Here is a tiny trained network, its code and every weight. The questions are about switching its units off for an input and a class, where a switched-off unit gives its printed mean instead of its output.

import numpy as np


def w(rows, s, z=0):
    codes = np.array(rows[::2]) - 128.0
    scale = np.full(codes.shape[1], s)
    scale[-1] = z or s
    return codes * scale


def f(y):
    return y / 2 * (1 + np.tanh(0.7978845608 * (y + 0.044715 * y**3)))


def log_softmax(a):
    a = a - a.max(-1, keepdims=True)
    return a - np.log(np.exp(a).sum(-1, keepdims=True))


def net(x, mask):
    res = np.array(x, float).reshape(1, 4) / 4 @ E
    y = f(res @ A[0][:, :-1].T + A[0][:, -1])
    res = res + np.where(mask, y, B[0][:, -1]) @ B[0][:, :-1]
    return log_softmax(res[-1] @ U[:, :-1].T + U[:, -1])


A, B = {}, {}
E = w([
[2,179,89],'x0',
[234,215,79],'x1',
[115,74,61],'x2',
[133,235,5],'x3',
],0.0059)
A[0] = w([
[102,146,178,124],'n0',
[131,121,122,40],'n1',
[132,136,153,152],'n2',
[145,94,127,118],'n3',
[58,157,183,137],'n4',
[62,153,169,87],'n5',
[67,107,145,203],'n6',
[112,142,132,49],'n7',
[165,152,95,196],'n8',
[135,135,129,73],'n9',
[149,176,95,63],'n10',
[102,136,138,192],'n11',
[109,78,147,92],'n12',
[179,175,51,196],'n13',
[81,120,176,219],'n14',
[205,101,171,167],'n15',
[214,161,138,171],'n16',
[59,169,171,226],'n17',
[136,114,118,4],'n18',
[228,142,140,165],'n19',
[111,124,150,93],'n20',
[144,162,91,115],'n21',
[121,8,119,102],'n22',
[146,150,103,165],'n23',
],0.015,0.002)
B[0] = w([
[158,148,110,156],'n0',
[130,122,134,117],'n1',
[136,138,126,137],'n2',
[131,113,158,147],'n3',
[195,167,87,201],'n4',
[194,157,101,185],'n5',
[191,134,163,209],'n6',
[144,118,125,125],'n7',
[83,131,87,185],'n8',
[122,123,129,121],'n9',
[77,88,73,181],'n10',
[147,141,120,153],'n11',
[143,63,132,180],'n12',
[72,118,10,254],'n13',
[182,115,113,204],'n14',
[124,196,206,225],'n15',
[79,190,153,215],'n16',
[183,172,82,212],'n17',
[116,114,132,115],'n18',
[101,212,169,225],'n19',
[146,116,118,138],'n20',
[103,109,82,176],'n21',
[118,4,201,238],'n22',
[99,123,95,162],'n23',
],0.03,0.0066)
U = w([
[248,174,77,160],'0',
[47,254,232,97],'1',
[117,173,26,252],'2',
[59,171,25,26],'3',
[173,71,221,82],'4',
],0.0063,0.002)

Each question gives the input, the list of numbers given to net, and the class t.
The units are the neurons (one row each of A and B). Each row of codes is followed by its name. A weight is (code - 128) times the scale printed after its matrix; where a second scale follows, it is the last column's (A, B and U).
mask holds one flag per neuron, in row order. A switched-off neuron (its flag False) gives its mean, the last column of its row in B, instead of its output. The means were averaged over made-up inputs and are rounded, as every weight is.
A unit's drop is (log p(t) with every unit on - log p(t) with that unit switched off) / (log p(t) with every unit on - log p(t) with every unit switched off).
The circuit of an input: a set's keep is (log p(t) with only the set's units on - log p(t) with every unit switched off) / (log p(t) with every unit on - log p(t) with every unit switched off). Starting from the 12 units with the biggest drops (on a tie, the unit counted first), units are removed one at a time, each time the one whose removal leaves the highest keep (on an exact tie, the one counted first), for as long as the keep stays at least 0.8.
units of the circuit, in order: the units of the circuit, biggest drop first
top k neurons: the k neurons with the biggest drops, biggest first
drop of u: that unit's drop, to one decimal
input [-7,0,-8,6], class 1: units of the circuit, in order -> n19
input [7,0,5,-8], class 0: top 2 neurons -> n4, n17
input [-8,3,-7,7], class 1: top 3 neurons -> n19, n16, n15
input [5,-7,8,1], class 0: top 2 neurons -> n17, n4
input [-6,6,-6,6], class 3: top 2 neurons -> n13, n10
input [4,-3,2,-4], class 0: top 2 neurons -> n4, n17
input [-3,1,-1,-8], class 4: top 2 neurons -> n22, n12
input [2,7,-7,-1], class 3: top 3 neurons -> n13, n10, n6
input [3,6,2,-3], class 3: top 2 neurons -> n15, n6
input [-1,-2,4,-8], class 4: drop of n4 -> 0.0
input [-6,1,-6,7], class 3: drop of n13 -> 1.5
input [-2,2,1,-8], class 4: drop of n22 -> 0.5
